Below is a small trained network, with its code and all its weights. Each question gives an input and a class and asks what happens when units are switched off, that is, made to give their printed mean instead of their output.

import numpy as np


def w(rows, s, z=0):
    codes = np.array(rows[::2]) - 128.0
    scale = np.full(codes.shape[1], s)
    scale[-1] = z or s
    return codes * scale


def norm(h):
    return h / np.sqrt((h * h).mean(-1, keepdims=True) + 1e-5)


def f(y):
    return y / 2 * (1 + np.tanh(0.7978845608 * (y + 0.044715 * y**3)))


def log_softmax(a):
    a = a - a.max(-1, keepdims=True)
    return a - np.log(np.exp(a).sum(-1, keepdims=True))


def net(x, mask):
    res = np.array(x, float).reshape(1, 5) / 4 @ E
    u = 0
    for l in range(3):
        y = f(norm(res) @ A[l][:, :-1].T + A[l][:, -1])
        res = res + np.where(mask[u : u + 12], y, B[l][:, -1]) @ B[l][:, :-1]
        u += 12
    return log_softmax(norm(res)[-1] @ U[:, :-1].T + U[:, -1])


A, B = {}, {}
E = w([
[4,187,136,130,124,154,109,178,99,133],'x0',
[128,128,127,128,131,128,126,127,129,128],'x1',
[128,142,118,223,115,44,152,176,137,125],'x2',
[129,131,127,128,130,127,128,126,130,128],'x3',
[93,108,2,99,150,110,197,119,112,143],'x4',
],0.0046)
A[0] = w([
[140,128,154,159,120,99,118,154,139,118,104],'L0N0',
[237,101,61,112,129,109,185,105,120,131,64],'L0N1',
[144,81,140,135,149,123,124,133,112,104,158],'L0N2',
[226,135,115,132,144,101,145,98,120,138,231],'L0N3',
[105,102,30,115,130,119,173,137,130,111,160],'L0N4',
[240,71,158,141,126,110,134,97,145,115,157],'L0N5',
[123,120,69,100,113,106,134,142,139,95,149],'L0N6',
[99,150,96,133,145,118,120,112,140,108,87],'L0N7',
[127,152,157,137,100,152,142,141,105,124,83],'L0N8',
[118,160,166,122,153,114,148,115,140,168,102],'L0N9',
[115,122,149,137,147,147,141,148,124,87,131],'L0N10',
[140,138,104,254,121,48,134,167,125,141,255],'L0N11',
],0.0088,0.0019)
B[0] = w([
[118,98,73,145,133,201,84,142,95,87,155],'L0N0',
[92,47,183,126,198,140,84,101,170,91,214],'L0N1',
[161,161,137,131,137,115,118,122,154,139,139],'L0N2',
[147,169,25,121,12,122,89,131,161,61,202],'L0N3',
[95,161,46,148,108,111,123,88,132,166,221],'L0N4',
[135,177,140,111,132,130,193,157,63,206,232],'L0N5',
[114,127,112,132,132,131,138,98,107,144,162],'L0N6',
[167,132,164,75,150,101,133,131,95,137,141],'L0N7',
[125,138,90,100,129,75,80,146,152,107,138],'L0N8',
[117,128,103,118,138,153,110,163,146,113,130],'L0N9',
[141,137,113,127,108,78,86,138,118,136,135],'L0N10',
[127,122,165,158,138,103,206,134,134,87,255],'L0N11',
],0.011,0.0085)
A[1] = w([
[186,135,111,143,172,120,147,113,174,169,68],'L1N0',
[122,44,31,174,199,115,156,152,133,135,22],'L1N1',
[138,12,163,156,166,118,115,31,226,62,4],'L1N2',
[171,143,50,76,100,166,3,144,146,225,142],'L1N3',
[191,141,175,47,79,158,167,239,105,71,123],'L1N4',
[185,145,197,194,84,107,125,208,161,117,7],'L1N5',
[75,118,106,115,158,105,77,81,159,141,156],'L1N6',
[102,41,248,148,240,123,59,171,159,73,68],'L1N7',
[124,168,105,158,179,138,98,154,170,111,11],'L1N8',
[110,102,113,179,147,162,102,182,201,79,46],'L1N9',
[96,107,190,146,105,141,190,150,156,158,84],'L1N10',
[238,124,191,121,238,137,196,135,109,201,53],'L1N11',
],0.0071,0.0011)
B[1] = w([
[63,82,107,190,107,185,134,160,121,137,123],'L1N0',
[142,173,254,124,148,122,97,170,176,106,208],'L1N1',
[129,70,53,112,110,98,104,103,200,121,204],'L1N2',
[124,42,203,74,176,236,121,57,144,202,250],'L1N3',
[183,194,135,221,134,146,32,106,99,93,254],'L1N4',
[80,53,4,77,134,168,156,195,63,78,202],'L1N5',
[247,148,144,93,69,175,155,208,51,73,210],'L1N6',
[57,85,178,126,58,51,67,105,86,122,195],'L1N7',
[151,96,124,182,114,145,152,124,133,166,127],'L1N8',
[148,143,99,185,98,110,106,66,136,196,155],'L1N9',
[185,133,115,92,144,128,88,165,94,143,148],'L1N10',
[121,171,78,166,102,179,110,91,137,128,144],'L1N11',
],0.0095,0.0049)
A[2] = w([
[146,29,127,55,158,173,166,177,156,157,116],'L2N0',
[160,137,98,49,88,104,47,97,115,204,222],'L2N1',
[72,61,196,96,102,119,132,88,67,212,94],'L2N2',
[82,166,127,171,76,50,160,123,95,149,55],'L2N3',
[147,116,227,159,109,187,69,100,130,186,79],'L2N4',
[108,50,144,151,84,119,177,174,100,108,158],'L2N5',
[89,129,90,100,134,181,180,159,28,168,127],'L2N6',
[107,157,111,70,82,27,181,179,212,155,60],'L2N7',
[104,202,175,83,225,127,229,143,109,191,42],'L2N8',
[159,159,76,150,171,135,132,254,108,163,5],'L2N9',
[124,66,241,113,122,73,73,167,96,97,110],'L2N10',
[92,87,89,146,110,46,76,194,160,111,37],'L2N11',
],0.0096,0.0011)
B[2] = w([
[74,95,49,170,139,114,110,91,83,133,191],'L2N0',
[59,147,132,53,234,188,95,194,134,133,247],'L2N1',
[173,144,134,123,129,136,228,122,128,6,223],'L2N2',
[133,79,32,123,80,149,27,165,104,159,215],'L2N3',
[152,176,132,135,78,72,85,179,203,205,253],'L2N4',
[123,173,150,56,123,159,52,73,135,184,186],'L2N5',
[180,145,226,147,147,79,128,25,169,96,225],'L2N6',
[173,75,121,151,125,100,200,120,194,170,188],'L2N7',
[64,171,129,115,93,114,174,203,28,202,204],'L2N8',
[101,121,31,125,90,146,183,161,167,87,170],'L2N9',
[91,32,128,156,114,115,185,183,177,61,203],'L2N10',
[187,163,254,173,181,125,130,48,58,191,195],'L2N11',
],0.012,0.0068)
U = w([
[167,235,143,104,132,180,35,171,199,232,167],'0',
[95,80,201,95,110,122,159,243,230,29,21],'1',
[188,193,32,184,68,170,152,141,87,8,252],'2',
[97,39,186,196,91,103,31,117,30,97,171],'3',
[72,53,24,70,200,196,67,79,149,121,209],'4',
[80,210,191,61,187,133,230,88,45,99,20],'5',
[201,70,126,188,138,64,186,38,228,155,56],'6',
[86,144,78,154,59,65,177,196,67,254,106],'7',
],0.0093,0.00047)

Each question gives the input, the list of numbers given to net, and the class t.
The units are the neurons (one row each of A and B). Each row of codes is followed by its name. A weight is (code - 128) times the scale printed after its matrix; where a second scale follows, it is the last column's (A, B and U).
mask holds one flag per neuron, layer by layer. A switched-off neuron (its flag False) gives its mean, the last column of its row in B, instead of its output. The means were averaged over made-up inputs and are rounded, as every weight is.
A unit's drop is (log p(t) with every unit on - log p(t) with that unit switched off) / (log p(t) with every unit on - log p(t) with every unit switched off).
The circuit of an input: a set's keep is (log p(t) with only the set's units on - log p(t) with every unit switched off) / (log p(t) with every unit on - log p(t) with every unit switched off). Starting from the 12 units with the biggest drops (on a tie, the unit counted first), units are removed one at a time, each time the one whose removal leaves the highest keep (on an exact tie, the one counted first), for as long as the keep stays at least 0.8.
units of the circuit, in order: the units of the circuit, biggest drop first
most important unit: the unit with the biggest drop
top k neurons: the k neurons with the biggest drops, biggest first
k most important neurons of layer l: the k neurons of layer l with the biggest drops, biggest first
input [8,4,-8,3,0], class 1: units of the circuit, in order : L0N4; L2N10
input [1,-4,-7,8,2], class 5: 3 most important neurons of layer 0 : L0N1; L0N11; L0N3
input [6,1,-6,-2,-5], class 1: most important unit : L0N3
input [-5,8,-8,-4,0], class 0: units of the circuit, in order : L0N4; L2N4; L1N4
input [1,0,8,-8,0], class 3: top 3 neurons : L0N5; L0N3; L0N4
input [4,-6,-3,4,-6], class 1: top 3 neurons : L0N11; L0N3; L0N4
input [3,6,2,-8,0], class 3: top 3 neurons : L0N5; L0N4; L0N3
input [-7,-8,-1,-4,1], class 4: top 2 neurons : L0N11; L0N3
input [4,8,-8,0,4], class 5: top 3 neurons : L0N11; L0N3; L0N1
input [3,-3,-1,2,2], class 5: top 2 neurons : L0N11; L1N4
input [1,1,3,8,-3], class 3: top 2 neurons : L0N5; L0N3
input [4,4,-3,3,0], class 1: top 3 neurons : L0N5; L0N4; L0N3
input [1,7,8,-6,-6], class 3: 3 most important neurons of layer 0 : L0N5; L0N3; L0N4
input [-7,-1,8,-3,0], class 2: units of the circuit, in order : L0N3
input [-2,-2,2,1,1], class 6: top 2 neurons : L0N1; L0N3
input [-4,-2,6,-8,0], class 2: top 2 neurons : L0N3; L0N5
input [5,6,-4,5,0], class 1: 2 most important neurons of layer 0 : L0N4; L0N5
input [5,8,-6,0,-5], class 1: 2 most important neurons of layer 0 : L0N3; L0N5
input [7,-7,-2,8,-5], class 1: 4 most important neurons of layer 0 : L0N11; L0N3; L0N4; L0N5
input [5,3,-1,5,1], class 5: 3 most important neurons of layer 0 : L0N11; L0N1; L0N3
